(in the rows, 128 means zero)
Each row is followed by its class. Each block has new classes.
[133 131 179 116 179 157 157 119  21 161  82 174 126  39  75 142 191 119
 135 115 104 107 167 143  52] => P
[ 98 134 116 104 101 132 146 105   4 153 122 148 108 121 118 141 174 160
 156 126 101 113 167 124 103] => B
[ 73 134  91 116 113 146 142 105  56 160 129 115 113 108  78 136 145 104
 170 124  99 140 126 138  96] => S
[ 99 132 119 116  95 141 129 161  27 149 126 144 111 150 156 161 162 146
 144 142  98 106 133 140  80] => K
[112 139 117 113 103 156 146  76  66 136  86 125 134 127 112 111 150 103
 171  88 118 136 145 183 111] => B
[117 140 116 114 122 135 141 111  51 136 111 112 122 119 106 143 145 132
 142 125 108 125 162 132  95] => B
[145 115 162 149  83 136 161 104 134 132 127 179 124  74  54 134 163 134
  93 147 112 135  93 152 114] => P
[120 133 127 108  74 148 134 176  61 133 130 168 128 112 110 123 125 124
 128 130 100 141 149 144 108] => S
[101 129 101 104 121 131 124  92  54 107 117 130  97  89 117  95 184 136
 148 123 137 116 168 132 139] => M
[115 122 123 110 136 148 129 141  60 134 136 123 123 154 136 152 145 106
 174 126  89 128 162 148  86] => K
[110 138 134 112 126 147 132 129  34 147 128 143 144 100 130 151 126 133
 140 100  96 134 151 158  88] => S
[102 122 118 122 108 122 116  83  60 151 116 142  95 118  95 115 147 149
 145 110 109 173 135 139 107] => F
[123 133 143  85 123 139 123 192  23 140 131 129 124 161 197 117 129 147
 137 149 121 129 173 156  96] => Q
[121 132 175 132 148 155 166 108  65 141 126 169  90  44  70 145 153 119
 131 137 121 130 141 138  80] => P
[109 116 102 106 226 137 134 110  87 140 124 109 127 105 119 125 126  92
 121 115  99 126 145 111 106] => S
[112 134 126  96 156 144 169  76  22 179  95 101  34  85  83 134 152 103
 161  55 157 144 175 124  91] => F
[157 131 118 121 122 123 131 106 103 106  82 159 122  97 114  88 131 142
  94 138 145 143 127 122 141] => M
[113 139 134 100 123 134 168 106  55 141 128 137 126 140 125 137 133 110
 162 134 107 138 122 165 115] => B

Each row is followed by its class.
[126 121 119 134 129 137 133 132 129 124 134 125 112 120 137 123 118 132
 129 131 121 138 127 130 129] => [75]
[134 103 139 110 141 112 110 110 120 130 124 104 124 164 117 135 137 135
 112 120 147 123 136 124 117] => [75]
[131 128 100 148 122 147 155 150 121 124 132 131 108 120 147 122 115 124
 131 119 117 136 127 143 137] => [72]
[141 147 110 131 126 138 165 168 139 117 126 140 143 142 156 117 143 127
 141 124 111 128 122 134 135] => [75]
[143 113 112 132 138 136 144 146 105 123 130 118 113 142 145 126 130 125
 116 112 135 129 133 139 133] => [72]
[123 146 136 126 120 128 126 127 140 127 124 138 151 121 121 124 134 132
 139 135 122 126 124 121 125] => [72]
[135 127 101 147 127 145 153 152 103 137 128 129 109 130 145 127 111 116
 113 104 136 120 132 146 147] => [72]
[130 133 112 141 122 138 152 147 126 131 129 134 127 128 142 123 119 119
 130 123 120 126 125 140 139] => [72]
[134 141 123 128 126 131 151 145 133 127 124 135 146 134 139 123 136 123
 130 125 121 133 125 131 138] => [75]
[130 126 111 141 126 139 137 137 103 138 131 126 115 124 135 127 110 120
 118 114 137 123 133 142 140] => [72]
[126 126 112 139 130 136 156 147 138 114 135 131 116 129 149 123 132 129
 137 132 112 140 120 123 128] => [72]
[127 151 125 131 118 135 140 135 129 138 123 142 148 124 129 123 129 120
 134 127 122 123 128 130 135] => [72]
[131 149 101 143 120 148 165 155 110 142 124 141 132 125 144 123 111 112
 125 103 125 120 131 146 158] => [72]
[132 129 139 113 129 117 128 130 153 114 129 130 146 134 131 125 124 138
 142 143 118 144 123 111 114] => [72]
[136 123 127 120 133 124 129 133 131 126 130 122 131 141 133 126 138 130
 125 122 132 128 132 126 127] => [72]
[123 120 123 139 127 139 131 132 143 118 137 129 109 117 133 124 123 133
 135 139 114 138 118 129 131] => [75]
[130 110 104 147 133 142 140 139 113 119 139 119  91 124 144 128 109 122
 119 115 128 131 128 146 137] => [72]
[126 141 142 123 124 119 121 123 141 126 122 134 150 127 122 126 136 131
 134 145 121 127 122 116 153] => [75]
[132 129 130 126 131 118 131 133 143 113 128 129 135 133 134 127 137 131
 134 134 121 139 125 126 124] => [72]
[127 109 131 125 137 122 114 119 118 124 133 109 113 136 121 134 130 132
 117 124 138 130 134 130 120] => [75]
[135 140 107 139 122 139 154 155 120 127 127 134 129 132 144 122 126 121
 124 109 133 125 126 141 144] => [75]
[142 129  93 149 130 154 172 169 120 123 132 132 112 134 162 123 120 116
 128 110 118 132 127 148 146] => [72]
[126 138 136 121 122 124 131 129 154 126 129 142 147 125 130 122 142 134
 146 146 115 136 119 111 134] => [72]
[130 140 143 113 126 114 128 125 142 125 123 131 155 137 124 126 146 131
 134 139 127 136 125 115 117] => [72]
[131 116 110 143 130 141 142 142 117 124 139 126  96 124 143 127 114 125
 118 120 123 131 128 139 135] => [72]
[132 137 110 138 128 142 149 150 120 136 131 139 128 129 142 121 121 120
 127 114 130 126 129 141 144] => [72]
[125 116 108 146 126 147 144 142 129 119 139 131  97 117 147 127 113 126
 129 124 112 142 119 139 135] => [75]
[123 128 114 136 124 139 142 143 149 108 139 138 141 118 144 120 129 134
 143 147 106 150 125 124 124] => [75]
[120 140 125 132 122 132 131 144 133 137 126 126 136 118 127 128 121 124
 126 122 124 125 126 126 142] => [72]
[133 114 140 120 132 120 117 127 143 116 131 123 129 134 127 130 140 138
 126 142 128 140 123 118 114] => [75]
[136 140  85 154 120 155 179 174 103 138 132 142 113 129 161 117 107 109
 119  95 123 125 130 155 156] => [72]
[130 149 136 117 127 122 138 137 146 123 120 141 161 134 127 123 150 131
 138 136 121 129 126 112 122] => [75]
[127 128 131 131 127 124 127 126 140 119 130 130 123 127 129 129 134 133
 133 139 120 132 124 118 122] => [75]
[129 144 135 115 127 120 128 127 145 133 119 136 156 135 127 122 146 134
 139 139 126 130 128 112 122] => [75]
[134 149 144 110 129 114 129 132 144 130 116 136 164 141 125 123 151 131
 139 135 129 126 129 115 120] => [75]
[131 108 147 115 138 111 110 120 157 104 134 119 132 138 123 131 154 147
 139 153 123 144 126 104 103] => [72]
[132 130 119 133 127 132 132 134 112 134 126 123 116 132 128 127 117 127
 120 115 137 125 134 138 130] => [72]

Each row is followed by its class. Each block has new classes.
[128 127 130 127 130 119 127 121 130 130 105 122 125 121 135 121 118 132
 143 141 115 124 132 112 113] => Mj
[115 141 142 128 136 150 123 122 125 127 151 134 127 135 133 144 131 120
 115 120 139 138 122 157 144] => rp
[120 143 105 105 138 133  93 104 126 159 133 137 134 142 117 139 100 154
 128 140 129 150 111 161 133] => ds
[131 125 143 127 131 106 126 120 144 125  67 128 113 124 108 122 113 134
 145 141 118 106 117 120 131] => Mj
[126 131 125 109 132 110 108 118 124 145 121 125 128 132 140 129 113 150
 132 143 118 116 121 131 124] => bd
